Each row was made from one path, in order. Every step used is in the known rows, and no mark comes twice. Write each row's path.
Each row is shifted at random along 4 fixed directions that mean nothing.
Known rows
S-Q-W-L-F: [ 2.62  0.09 -0.84  0.28  3.77 -2.15 -0.45 -0.41 -1.44 -1.27 -2.79  1.22
 -0.12  0.56  1.39  0.07 -0.10 -0.18 -0.93 -1.78  1.19  0.48 -1.97  1.55
 -0.56 -1.28  1.74  3.38  0.83  0.02  0.25 -0.12  1.02  0.57  0.15  2.68
  1.17 -1.38  1.93  0.38 -0.46 -0.70  0.59]
C-K-Q-W: [ 2.18  0.76 -2.21 -0.76  1.28 -2.58 -0.22 -1.97  0.25 -4.08  0.75  0.62
 -0.09  0.84  1.46  1.62  1.53 -1.27 -0.24  0.69  0.14 -1.55  0.57 -1.14
 -0.06  0.47  0.93 -2.30  0.12 -1.61  0.06 -1.48  0.32 -0.01 -0.07 -0.74
  0.51  0.20 -0.91 -3.30 -1.30 -0.90  1.52]
S-Q-C-K-W-L: [ 0.63 -0.40 -0.62  0.12  2.30 -1.25 -0.27 -1.02 -1.06 -1.60 -0.36  1.06
  0.06  1.24  1.00  0.73 -0.51  0.54 -0.21 -1.16 -0.53 -0.23  0.14  1.36
 -0.10 -0.68  1.55  0.48  0.24 -0.50  0.33 -1.13  0.85  0.02  0.53  0.54
  0.35 -1.20  1.06  0.33 -0.77  0.18  1.07]
L-C-K-S-Q-W: [-1.60 -0.61  0.27 -1.08  0.61 -0.05  0.51 -1.32  0.53  0.66 -0.57 -0.43
  0.55 -0.08  0.93 -1.38 -0.54  0.20 -1.01 -0.42  0.70  0.82 -0.74  0.39
  0.13  0.42  0.11  2.55  1.34  1.29 -0.55 -2.33  0.35 -0.33 -0.22  2.98
  0.48 -0.18 -0.02  0.54 -0.46  0.18 -1.14]
S-K-Q-C-L: [ 0.11  0.58 -0.07 -0.59  1.19 -0.84  0.19 -2.24 -0.33 -0.73 -0.07  0.55
  0.38  1.29  0.81  0.05 -0.57  0.24  0.60 -1.02 -0.53  0.89  1.43  1.16
 -0.55 -0.56  1.67 -1.16  0.78 -0.51 -0.35 -0.21  0.88 -1.01  0.47 -0.71
 -0.51  0.47  0.64  0.02 -0.52 -0.71  0.24]
C-K-Q-S: [-2.05 -0.43 -0.14  0.41 -1.24  0.67  0.88 -0.29  0.23 -2.38 -1.00 -0.66
 -0.29 -0.06 -0.41  0.23  0.15  1.53  0.21 -1.59 -2.51  1.74  3.89 -0.46
 -1.13  0.31 -0.15 -0.55  1.34  0.12  2.73 -1.34  0.82 -0.88  0.71 -0.71
  0.27  1.41 -0.29  0.69 -0.12  1.56  0.39]
S-E-F-C-K-Q-W: [ 0.19  0.20  1.27  1.83  1.26  0.93  0.56  2.93 -1.27 -0.73 -1.70 -1.24
 -0.22 -1.38 -0.14  2.51  0.57  0.92  1.04 -3.28 -0.35 -1.12  3.09 -1.04
 -2.97  1.76  0.29  3.17  1.32 -2.58  2.77  1.81  3.04  0.42 -0.34  0.08
  1.99 -0.78  0.48  0.19 -0.78 -0.81  1.24]
C-K-W-L-E-F: [ 0.28  0.30 -1.78  0.14  0.34 -1.36 -0.42 -0.64  0.28 -1.47 -1.20 -0.33
 -0.07 -0.47  0.35  0.95  1.17  0.01 -1.62  0.24  0.02 -0.62  0.63 -0.33
 -0.94  0.03 -1.14 -1.46 -0.26  0.06  1.67 -1.69 -1.23  0.27  0.90 -0.05
  0.76  1.06  0.44 -1.00 -0.05  0.12  0.22]
S-E-F-W-L-C-K: [-1.85 -0.15  1.83 -1.27  0.89  1.72  0.22  0.63  0.62  2.62 -1.77  0.57
  0.23  0.12  0.66 -0.83 -1.22 -0.44 -0.45 -0.19  0.32  1.73 -1.10 -0.07
 -0.33 -1.53 -0.94  3.66  0.01  0.97 -0.27 -1.01  0.19  1.30 -0.71  0.98
  0.25  0.89  0.53  1.26  1.19  1.12 -1.45]
F-C-L-E: [-2.27  0.71  0.00  0.42 -0.02  2.04  0.11  2.32  1.02  0.97 -1.69 -1.31
 -0.03 -2.11 -2.61  0.85  1.55  1.79 -0.01 -0.99  0.66 -0.16  1.10 -1.30
 -1.06  2.87 -1.05  1.26  1.41 -0.19  1.78  1.41 -0.55  0.31 -1.19  0.97
  1.40  0.60 -0.92  0.57  0.97 -0.78 -0.85]
S-F-W-L-C-K-Q: [ 1.49 -0.43  3.26 -0.46 -1.31  0.63  0.93 -0.70 -0.17 -2.20 -1.24 -0.52
  1.23  0.36  0.86  1.83  1.23 -3.00 -0.12 -0.21 -1.43 -1.83  1.58 -1.28
 -0.22  1.46 -0.31  1.73  0.93  0.71 -0.13  1.92  2.77 -0.17  0.59  2.23
 -0.46 -0.91 -0.77  2.28 -1.33 -0.31  1.90]
C-K-W-Q-L: [-0.18 -0.04 -0.32  0.53 -1.38 -0.58  0.00 -0.35  0.28 -3.39 -0.48 -1.10
 -0.26  0.21 -0.66  1.19  1.05  0.51 -0.74  0.17 -2.25 -0.94  2.76 -0.48
 -0.36  0.86 -0.52 -2.97 -0.12 -0.29  2.08 -0.98 -0.07 -0.42  0.96 -1.56
  0.11  1.08 -0.24 -0.29 -0.68  0.30  0.81]
C-L-F-W: [ 2.21  0.24 -1.29 -1.33 -2.14 -0.16  0.07 -0.06  1.00  0.52  1.53  0.16
  0.07  0.27 -0.72  0.49  1.77 -1.44  0.53  3.37 -0.06 -0.51 -1.77 -2.41
  0.28  0.29 -1.56 -4.29 -1.26  0.77 -1.43 -0.23 -2.54  0.15 -0.24 -0.86
 -1.37  1.00 -2.40 -1.95  0.39 -1.31  0.42]
W-Q-C-K-S-F-L: [-1.57  0.32 -2.41  0.14  3.79 -1.37 -1.39 -0.66  0.34 -2.35 -2.01  0.85
 -1.61  0.33  0.17 -0.83 -1.01  0.55 -2.58 -0.96  1.67  0.75 -0.09  3.11
  2.11 -1.32  1.76  1.02 -1.66  0.93 -0.03 -0.50 -1.19  1.92  0.89 -1.13
  0.67 -0.71  0.99  0.03 -0.38  0.95 -2.21]
Q-L-E-S-F: [ 0.13 -0.36  1.53 -1.43  3.18 -2.49 -0.77 -1.17  1.43 -2.82 -2.75  2.94
  1.50 -0.50  2.32  0.10  2.12 -0.95 -2.46 -0.72  2.15  2.43 -2.57 -1.23
 -2.46  1.09 -2.18  5.81  4.12  0.86 -1.00  2.16 -0.96 -0.23  0.04  3.04
  0.97  0.06  0.84  1.54 -0.23 -1.73  0.55]
Q-S-K-W-L: [-1.38  1.36 -0.24  1.68 -0.63 -0.25  0.20  0.33 -2.23  2.52 -0.61 -0.44
 -0.89  0.64 -0.63 -1.83 -1.91  2.68  1.54 -0.41 -1.04  2.34  1.83  2.10
  0.19 -2.71  1.49 -1.75  0.01  1.02  1.10 -0.34  0.51 -0.58 -0.06 -2.01
 -0.79 -0.40  1.90  0.60  0.43  1.99 -0.31]
Q-W-L-S: [ 2.94  1.18 -1.67  1.51  1.01 -1.91 -0.55  0.17 -1.90 -0.52 -2.22 -0.06
 -0.84 -0.65 -0.39 -0.22  1.00  0.54  0.84 -0.26  1.08 -0.97 -0.74  0.18
  0.11 -0.61  0.10  0.27  0.17  0.14  0.17  1.50  0.82 -0.04 -0.17  0.48
  0.92 -1.06  1.39 -1.50 -0.41 -1.00  0.97]
E-W-L-S-K-Q: [ 4.25  0.25 -4.33  1.07  2.02 -1.36 -0.45 -0.57 -0.51  0.73  0.36  0.37
 -0.78 -1.76  0.38  0.12  0.48 -0.51  0.65 -0.46  2.69 -2.30 -1.95  1.57
 -0.02 -1.68  1.34 -0.69 -1.43 -1.09 -0.42  0.55 -1.28  0.32  1.92 -0.33
  1.20 -0.21  1.46 -2.21  0.26 -1.23  0.16]
F-C-K-S: [-1.15  0.47  0.37 -0.65 -1.39  1.55  0.06  0.67  1.08  0.87  1.77 -0.80
 -0.52  0.14 -1.68  0.53  0.34  0.65  0.57  1.41  0.12 -1.61  0.51 -1.11
  0.87  1.57 -0.44 -2.91 -0.56 -1.78  0.66 -0.58  0.43  0.81 -1.58 -1.78
 -0.25  0.59 -1.87 -1.45  0.42  0.85 -0.06]
K-S-F-C-L: [-0.68 -0.34  1.33 -0.55  0.37  1.79  0.76 -0.88  0.52  2.14 -1.56  0.40
 -0.59 -0.20 -0.53 -1.54 -1.29  0.03 -1.19 -0.66  1.35  1.81 -0.93  0.94
 -1.06  0.11 -0.30  1.45  1.34  0.74  1.70 -0.33  1.68  1.64  0.08  0.84
 -0.88 -0.03 -0.37  2.51  0.54  1.20 -1.74]
L-C-K-Q: [-1.16 -1.37  2.37 -1.05 -3.49  0.80  1.50 -0.88  0.93 -1.77  0.70 -1.86
  1.45 -1.00  0.50  1.11  1.97 -0.47  0.88 -0.70 -2.16 -1.96  2.49 -2.86
 -1.46  2.61 -1.43  0.70  1.92 -0.15  0.04  0.56  1.67 -2.54  0.44  1.92
  0.09  1.52 -1.49  0.65 -0.64 -0.65  2.03]
Q-L-C-K-S-F-W: [-1.86  0.20  1.06  0.19  1.88 -0.96 -0.51 -0.40  0.35 -2.02 -3.88  0.48
  0.66 -0.38  0.23  0.10  0.52  0.31 -1.36 -0.73  0.32  2.36  0.86  0.32
 -0.53  1.97 -0.45  3.64  2.98  1.54  0.43  0.52 -0.45 -0.08  0.10  2.86
  0.62 -1.04  0.04  1.55 -1.01 -0.75 -0.83]
L-F-C-K-Q-S: [-2.63  1.06 -3.07  1.06  0.87 -0.84 -0.72  1.95 -0.60  3.06 -1.35 -1.41
 -1.23 -1.05 -1.65 -0.93 -0.06  2.57  0.25  0.00  1.67  1.74 -0.95  0.18
  0.72 -1.19  1.72 -1.67 -1.45 -0.44 -0.48 -1.24 -2.42 -0.06 -1.02 -1.16
  0.29 -0.49 -0.98 -2.63  0.66  0.28 -1.55]
L-C-K-W-Q: [-3.96 -0.30 -0.21 -0.30 -1.98  1.21  0.64 -0.32  0.27  2.45 -0.53 -2.22
  0.08 -0.79 -0.97 -1.73 -0.42  1.75  0.28  0.17 -1.08  0.26  0.31  0.25
  0.80 -0.57 -0.07 -0.70 -0.77  1.40 -0.20 -2.09 -0.69 -1.16  0.22  0.43
 -0.08  1.54 -0.67  0.09  0.79  0.59 -1.85]
C-K-Q-S-E-W: [-3.37 -0.40 -0.76  1.40 -0.83  2.07  1.17  0.72 -0.33  0.52 -1.43 -1.19
 -0.74 -0.51 -1.22 -0.91 -1.68  2.97  0.89 -2.34 -2.61  3.18  4.13  0.88
 -0.77 -1.11  0.98  0.16  0.66  0.42  2.94 -2.26  0.35 -0.47  0.78 -1.41
  0.57  1.32  0.40  1.08  0.30  2.01 -1.33]
F-S-K-W-L: [-1.24  0.67  1.05  0.83 -0.42  2.14 -0.19  0.47 -0.40  1.95 -0.48 -0.63
 -1.24 -0.31 -1.89 -1.74 -1.51  1.10  0.35  0.09 -0.78  1.43  0.62  2.40
  0.66 -0.54  0.55 -0.81 -0.15  0.04  1.91 -0.61  0.65  0.35 -0.19  0.14
 -0.42  0.03  1.05  1.57  1.96  1.79 -1.28]
S-F-W-L-C-K: [ 2.76  0.35  1.75 -2.15  2.24 -1.71 -0.54 -1.80  0.55 -2.84 -0.89  1.46
  0.99  1.08  2.77  1.50  2.02 -5.03 -1.73  1.64  1.96 -2.07 -2.34 -0.86
  1.09  0.59 -0.14  2.57  0.37  0.96 -2.32  0.86  1.25  1.55 -0.10  3.15
  0.19 -2.04 -0.83  0.25 -1.30 -0.81  1.60]
F-W-L-E-S-Q: [ 2.80  0.52 -0.75 -0.52 -0.31  0.02  0.49 -0.13  0.95 -0.55  0.32  0.95
  0.98 -0.57 -0.43  1.29  1.07 -1.04 -0.52  1.36  0.02 -2.71 -1.21 -1.09
  0.05  0.20 -0.36  0.38  0.04 -0.06 -0.41  0.91 -0.16 -0.03 -0.25  1.63
 -0.62 -0.19  0.53  0.16  0.41  0.25  0.88]
E-S-K-Q: [ 4.35 -0.31 -1.72  0.17 -0.66 -0.40  0.95 -0.47 -0.74 -1.34  4.71  0.52
  0.16 -0.08  0.78  1.83  1.97 -0.21  2.07 -0.71 -0.47 -3.59  0.30 -0.13
 -2.05  0.36 -0.62 -3.31 -0.80 -3.47  0.62  1.73  1.18 -1.37  2.26 -1.69
 -0.08  0.16 -0.68 -1.18 -0.45 -1.75  2.38]
E-F-S-K-W-Q: [ 1.11 -1.08  2.52 -0.42 -1.25  0.76 -0.57  0.51  0.41 -0.51  2.19  0.31
 -0.17  0.57  0.77  0.51 -0.30 -2.01 -0.34  0.64 -0.66 -1.31 -1.27 -0.09
 -1.00  0.23 -2.39 -0.67 -0.89 -1.71  1.02  0.68  1.47  0.53  0.20 -0.79
 -0.40  1.96  0.18  0.46  1.31  0.47  0.50]
E-S-Q-L-F-W: [ 1.61 -1.04 -0.67 -0.72 -1.25  0.85  0.45  0.09 -0.13  2.27  3.91  1.81
  0.39  1.40 -0.16 -0.81 -0.62  0.58  1.50  1.24 -1.04  0.31 -3.37  0.29
 -0.14 -1.74 -1.29 -2.17 -1.42 -1.04 -1.13 -0.30 -1.30 -0.63  0.71 -1.42
 -1.61  0.65 -0.96  0.25  1.06 -0.31 -0.19]
F-L-C-K-S-Q-W: [ 0.38  1.03 -2.79  1.06  0.56 -0.24 -0.41  1.35 -0.22 -1.03  1.20 -0.98
 -0.03 -0.36 -0.55  1.13  0.59  0.00  1.29  0.80  0.83 -2.33  1.10  0.08
  0.87  2.04  1.34 -1.05 -1.17 -0.84  0.28  0.49 -0.80  0.14 -0.44  0.60
  0.18 -1.72 -0.99 -1.86 -0.67 -1.28 -0.36]
L-F-S-C: [-1.61 -0.52  0.80 -0.21  1.23  0.06 -0.50  1.29  0.27  1.82 -2.06 -0.04
 -0.80 -1.68 -0.38 -1.34  0.36  0.00 -1.02 -0.46  1.82  2.00 -2.59 -0.16
  0.20 -0.69 -0.02  2.68  0.42  0.41 -0.38 -0.02  0.03  0.12 -0.49  2.49
  0.65 -1.08 -0.23  0.15  1.51  0.68 -0.61]
W-Q-L-C-K-S-F: [-2.39  0.51 -1.67  0.39  1.72 -0.41 -0.56 -0.12 -0.12  0.53 -3.03 -0.18
 -1.45 -0.08 -0.89 -2.33 -1.45  2.63 -1.31 -1.02  0.82  2.61  0.25  3.81
  2.32 -1.80  1.78 -0.31 -2.20  2.04 -0.63  0.49 -2.56  1.08  1.25 -1.95
  0.11  0.89  0.73  0.32  0.24  0.23 -3.77]
Q-S-K-W-L-F: [ 1.21 -0.06  3.64 -0.03 -3.62 -1.18  0.56 -0.86 -1.05 -0.23  1.60 -0.18
  0.78  1.45  1.09 -0.28 -0.49 -0.69  0.70  0.66 -2.05  0.40  1.63 -1.30
 -1.01 -0.75 -0.71 -1.18  1.93  0.83 -0.43  0.98  1.68 -1.99 -0.52 -0.84
 -1.86 -0.20  1.35  1.70 -0.82  1.41  3.31]
E-W-L-F-S: [ 0.52 -1.42  0.05 -0.05 -0.72  1.03 -0.37 -0.08  0.70  2.64 -0.71  0.51
 -0.57 -1.56 -0.29 -1.36 -0.77 -0.89 -0.32  0.65  0.41  0.40 -3.15  0.05
 -0.14 -2.18 -1.55  1.85  0.03  0.22  0.22 -0.43 -1.13  0.49  0.74  0.75
  0.35  1.92  0.81  0.70  2.05  0.93 -0.39]

Write each row's path
[-0.61 -0.51  0.38  1.18 -0.79  0.98  1.44  1.62 -0.28  1.11  0.44 -1.13
  1.13 -1.67 -0.33  0.42  0.97  1.74  0.32 -2.18 -0.32 -0.17  1.27 -1.23
 -2.22  1.25 -0.63  2.14  1.19 -0.64  0.33  1.62  0.88 -1.41  0.25  0.78
  1.02  0.13  0.24  0.93 -0.63 -1.29 -0.02]
L-E-S-F-C-K-Q-W
[ 1.09  0.76 -1.77  2.48 -0.70 -0.90  0.07  0.40 -1.81  1.79 -0.91 -0.90
 -0.33 -1.75 -1.23  0.58 -0.53  1.98  0.24 -0.72 -0.27 -1.77  0.37  0.61
 -1.70 -0.49  0.81 -1.53 -0.28 -0.87  1.90  0.73 -0.01 -0.88  0.58 -0.44
 -0.51 -0.29  1.86 -0.20  0.52  0.04  0.56]
K-W-L-E-F-S-Q-C
[-0.15 -0.96  3.89 -1.21 -2.40  1.64  0.09 -0.50  0.88 -0.37  2.57  0.60
  0.46  1.36 -0.23 -0.86 -1.21 -1.05  0.18  1.48 -1.89  0.84 -0.52 -0.19
  0.79  1.39 -0.62 -0.14  1.10  0.15 -0.52 -0.40  0.43 -0.50 -1.26  0.85
 -1.55  0.04 -0.45  1.97  0.82  1.00  0.70]
F-S-Q-L-C-K-W
[ 0.72 -0.51  3.02  0.14 -0.60  0.82  0.81  0.65 -0.08 -2.04 -0.94 -0.53
  0.99  0.22  0.32  1.52  1.06 -1.93 -0.27 -0.21 -1.27 -1.36  1.49 -1.13
 -0.04  1.30  0.04  1.75  0.40  0.88 -0.63  2.53  2.60  0.24  0.22  1.02
 -0.19 -0.98 -0.43  2.05 -1.43 -0.61  0.98]
S-F-W-Q-C-L-E
[ 0.69 -0.34 -1.56  0.39  4.25 -2.30 -0.73 -0.59 -0.87 -1.86 -1.31  1.40
  0.36  0.51  1.81  1.06 -0.28  0.43 -1.60 -2.04  1.07  0.10 -0.61  1.61
 -0.95 -0.42  1.42  2.64  0.59 -0.40  0.28 -1.08  0.09  0.37  0.65  1.73
  1.33 -1.43  1.91  0.11 -0.96 -0.45  0.42]
S-Q-C-K-W-L-E-F
[ 1.32  0.60 -2.67 -0.28  0.63 -0.91 -1.14  0.06  0.70 -1.28  2.51  0.53
  0.31  0.96 -0.01  0.14  0.56 -1.45  0.63  1.92  1.75 -1.52 -1.72 -0.46
  1.06  0.83  0.68 -1.80 -1.29 -0.16 -1.44 -0.40 -1.44 -0.15 -0.84  0.09
 -1.07 -2.01 -0.61 -1.48  0.04 -0.67  0.32]
F-L-S-Q-C-K-W
[-0.36 -0.20  2.84  1.39 -1.63  2.37  0.53  1.37 -0.63 -1.17 -0.27 -0.95
 -0.87 -1.04 -1.90  0.71 -0.75  0.41  0.42 -1.97 -2.14 -0.15  3.81  0.61
  1.04  2.02  0.01  0.74  0.75 -0.32  2.52  1.51  2.52 -0.26  0.01  0.79
  0.78 -1.40  0.32  2.01  0.17  1.26  0.85]
F-S-C-K-Q-W-L
[ 5.02 -0.67  0.14 -2.08  1.08 -2.91 -0.13 -2.53  1.35 -4.47  2.15  1.95
  0.86  1.61  3.28  1.67  1.01 -3.16 -2.92  0.95  1.46 -1.81 -0.68 -0.96
 -0.66  1.33 -0.99 -0.26  0.78 -0.47 -0.80 -1.02  0.00  0.99  0.26  0.89
  0.08 -0.19  0.57 -1.04 -2.14 -0.50  2.18]
C-K-S-Q-W-L-E-F
[ 1.35 -1.71 -0.44  0.70  1.05  0.17 -0.32  0.04  0.36 -1.15  0.19  0.16
 -0.30 -1.16  0.47  0.04 -0.13 -1.35 -0.80 -1.20  0.64 -1.21 -1.21  0.57
 -0.23 -0.46 -0.38  2.66  0.12  0.17 -0.11  0.54  0.40  0.46  1.64  0.37
  1.36  0.05  0.98  1.02 -0.39 -0.58  0.03]
E-W-Q-C-L-S-F
[ 0.08  0.11 -0.68 -0.38  0.78 -0.84 -0.30 -0.57 -0.06  0.31  1.56  1.49
  0.57  0.30  0.44  0.47  0.55 -0.27  0.31  1.33  0.52 -0.15 -1.27 -1.12
  0.05  0.31 -0.84 -0.21  0.46  0.41 -2.04  0.51 -0.91 -0.08 -0.41 -0.29
 -0.32 -1.01 -0.71 -0.79 -0.76 -1.29  0.41]
Q-C-L-E-S-F-W
[ 1.32  0.37 -0.69 -0.51  2.26 -2.35 -1.23 -0.58  0.09 -1.67  1.65  1.75
  0.25  0.23  1.51  1.29  1.19 -1.01 -0.43  1.05  1.79 -0.70 -0.94 -0.79
 -0.26  1.34 -0.69 -0.10  0.66 -0.50 -2.02  1.09 -1.13  0.28 -0.56 -0.12
  0.59 -1.07  0.02 -2.00 -1.03 -1.92  1.21]
Q-C-L-E-F-S-K
[ 1.15  0.64 -0.81  0.79  1.30  0.60 -0.51  1.11 -1.11  0.51  1.19  0.08
 -1.36  0.22 -0.74 -0.80 -1.05  0.58  0.73  0.34  0.47 -0.06 -0.51  2.46
  2.27  0.08  1.90 -0.47 -1.52 -0.42 -0.13 -0.37 -0.27  1.12 -0.69  0.51
  0.56 -1.76  0.37 -0.85  0.49  0.32 -0.74]
F-S-Q-W-L-C-K
[-2.89 -0.27 -0.48  0.83  0.90  0.27 -0.34 -0.20  0.25 -1.64 -3.72 -1.11
 -0.53 -0.04 -0.96 -1.19 -0.45  1.27 -2.39 -1.77 -0.90  2.94  1.74  1.78
 -0.15 -0.22 -0.22  1.01  0.58  2.20  2.45 -2.48 -0.58  0.21  1.29  0.70
  0.78  0.24  0.91  2.33 -0.09  1.13 -2.02]
C-K-W-Q-L-S-F
[ 2.14  0.95 -2.74  0.45  4.50 -1.39 -0.50  0.46 -0.21  0.44 -1.93  0.53
 -0.88 -1.96  0.92  0.85  0.19 -0.42 -1.01 -1.76  3.54 -0.65 -1.02  0.87
 -0.71 -0.99  2.55  3.47  0.27 -1.13 -0.15 -0.11 -1.12  1.58  0.31  0.90
  2.15 -1.94  1.36 -1.38 -0.43 -0.79  0.16]
S-E-W-L-F-C-K-Q
[-1.43 -0.55  1.87  0.66 -3.00  2.62  1.02  1.24 -0.79  3.15  0.36 -2.21
  0.16  0.43 -1.71 -2.10 -0.59  1.03  2.21 -0.66 -0.71  1.46  0.58 -0.33
  0.72  0.08 -0.06 -0.97 -0.78  1.21 -1.20  0.54  1.66 -1.18 -0.62 -0.71
 -0.85 -0.36 -0.83  1.21  0.02  0.00 -0.87]
L-S-F-C-K-Q-W
[-1.42  1.02 -0.44  3.08  0.11  0.57  0.49  2.85 -2.85  0.79 -1.93 -1.47
 -1.00 -0.71 -1.01  0.00 -0.31  2.20  1.84 -1.37 -0.95  1.15  3.64  1.54
  0.76 -0.51  1.65  0.56 -0.45  1.35  1.39  1.47  1.17  0.33  0.48 -0.30
  0.73 -2.57  0.44  0.71 -0.97  1.17 -0.21]
Q-S-F-W-L-C-K
[-0.70 -0.05  0.67  0.01 -2.74  0.27  1.24 -0.08 -0.43 -0.06  1.78 -1.89
  0.92 -0.24  0.25  0.76  0.74 -0.14  1.78  0.38 -1.44 -1.81  2.31 -1.48
  0.49  1.39  0.74 -1.33 -0.14  0.15 -1.32  0.32  0.85 -1.77 -0.07  0.33
 -0.51 -0.43 -1.60 -0.83 -1.32 -0.53  1.07]
L-C-K-Q-S-F-W
[-1.32  0.39 -0.93  0.58 -0.30  0.71 -0.96  1.31 -0.58  2.42  0.17 -0.25
 -0.80  0.44 -0.98  0.41 -1.13  0.84  0.76  0.22 -0.10 -0.26 -0.93  0.37
  0.29 -0.76 -1.40 -2.09 -2.35 -1.76  1.16 -0.36 -0.71  1.09 -0.64 -2.69
  0.28  2.33 -0.70 -1.80  1.33  0.07 -1.53]
E-F-C-K-Q-W-L
[-3.00  0.73 -1.17  1.94  0.43  1.40 -0.03  2.28  0.32  0.16 -1.74 -1.87
 -0.20 -1.91 -2.70  1.35  0.23  2.85  0.41 -1.99 -0.44 -0.10  3.02 -0.22
 -0.59  2.36  0.92  0.48  0.99 -1.68  2.40  0.28 -0.38 -0.31 -0.76 -0.41
  1.65  0.30 -0.41 -0.42  0.07 -0.32 -1.03]
F-C-K-Q-L-E-W
[-0.02 -0.91  2.65  1.71 -3.06  2.03  1.09  2.67 -1.08  0.31  1.38 -1.88
  0.78 -0.31 -0.34  1.43  0.78 -0.31  3.13 -0.05 -2.15 -2.33  2.94 -1.53
 -0.10  1.03  0.30 -0.89 -1.59 -0.85 -0.78  4.59  2.30 -0.65  0.40 -2.10
 -0.48  0.02 -0.96  0.57 -0.93 -1.37  1.26]
S-F-L-E-W-Q-C
[-1.19  0.49 -1.76 -0.97 -0.76  0.22  0.28 -1.68  0.28  1.83  1.24  0.74
 -0.81  1.39  0.22 -1.90 -2.33  0.97  0.49  0.95 -0.69  2.56  0.47  1.16
  1.82 -3.17  1.32 -2.99 -1.67  0.90 -0.84 -2.92 -2.29  0.43 -0.05 -3.39
 -1.01  1.66 -0.02 -1.30  0.57  1.83 -1.39]
C-K-Q-S-E-W-L
[-0.34 -0.82 -0.06 -0.08 -1.32  0.76 -0.89  1.19  0.79  0.17  1.45 -0.12
  0.16  0.40 -0.06  0.28 -0.38 -1.52 -0.26  0.44  0.24 -0.89 -1.29 -0.46
  0.01  0.08 -2.53 -0.94 -2.22 -0.15  0.55  0.28 -0.53  0.29  0.36 -1.02
 -0.49  1.25 -0.37  0.11  1.18  0.04 -0.90]
E-F-L-S-C-K-W-Q
[-1.45  0.14  0.35  0.62  2.37 -1.33 -1.16  0.78  0.52 -0.17 -3.86  0.68
 -0.09 -0.86 -0.42 -0.23 -0.21  1.02 -1.80 -0.94  1.51  3.39 -0.65 -0.05
 -1.21  0.82 -0.17  3.51  2.81  0.33  0.41  0.20 -1.86  0.34 -0.65  1.27
  0.75 -0.84  0.59  0.75 -0.35 -0.53 -0.76]
Q-L-F-C-K-S-E-W
[-2.54  0.00 -0.81  0.41  0.49  1.21 -0.09  1.34  1.58 -0.37 -0.84 -0.07
  0.99 -1.65 -0.88  0.32  0.53  0.26 -1.26 -1.04  0.48  0.38  0.37 -0.90
 -1.35  1.57 -1.41  3.43  1.51  0.50  1.96  0.18 -0.80 -0.53 -0.10  2.54
  0.66 -0.33  0.36  2.03  1.04  0.07 -1.13]
F-L-E-S-C-K-W
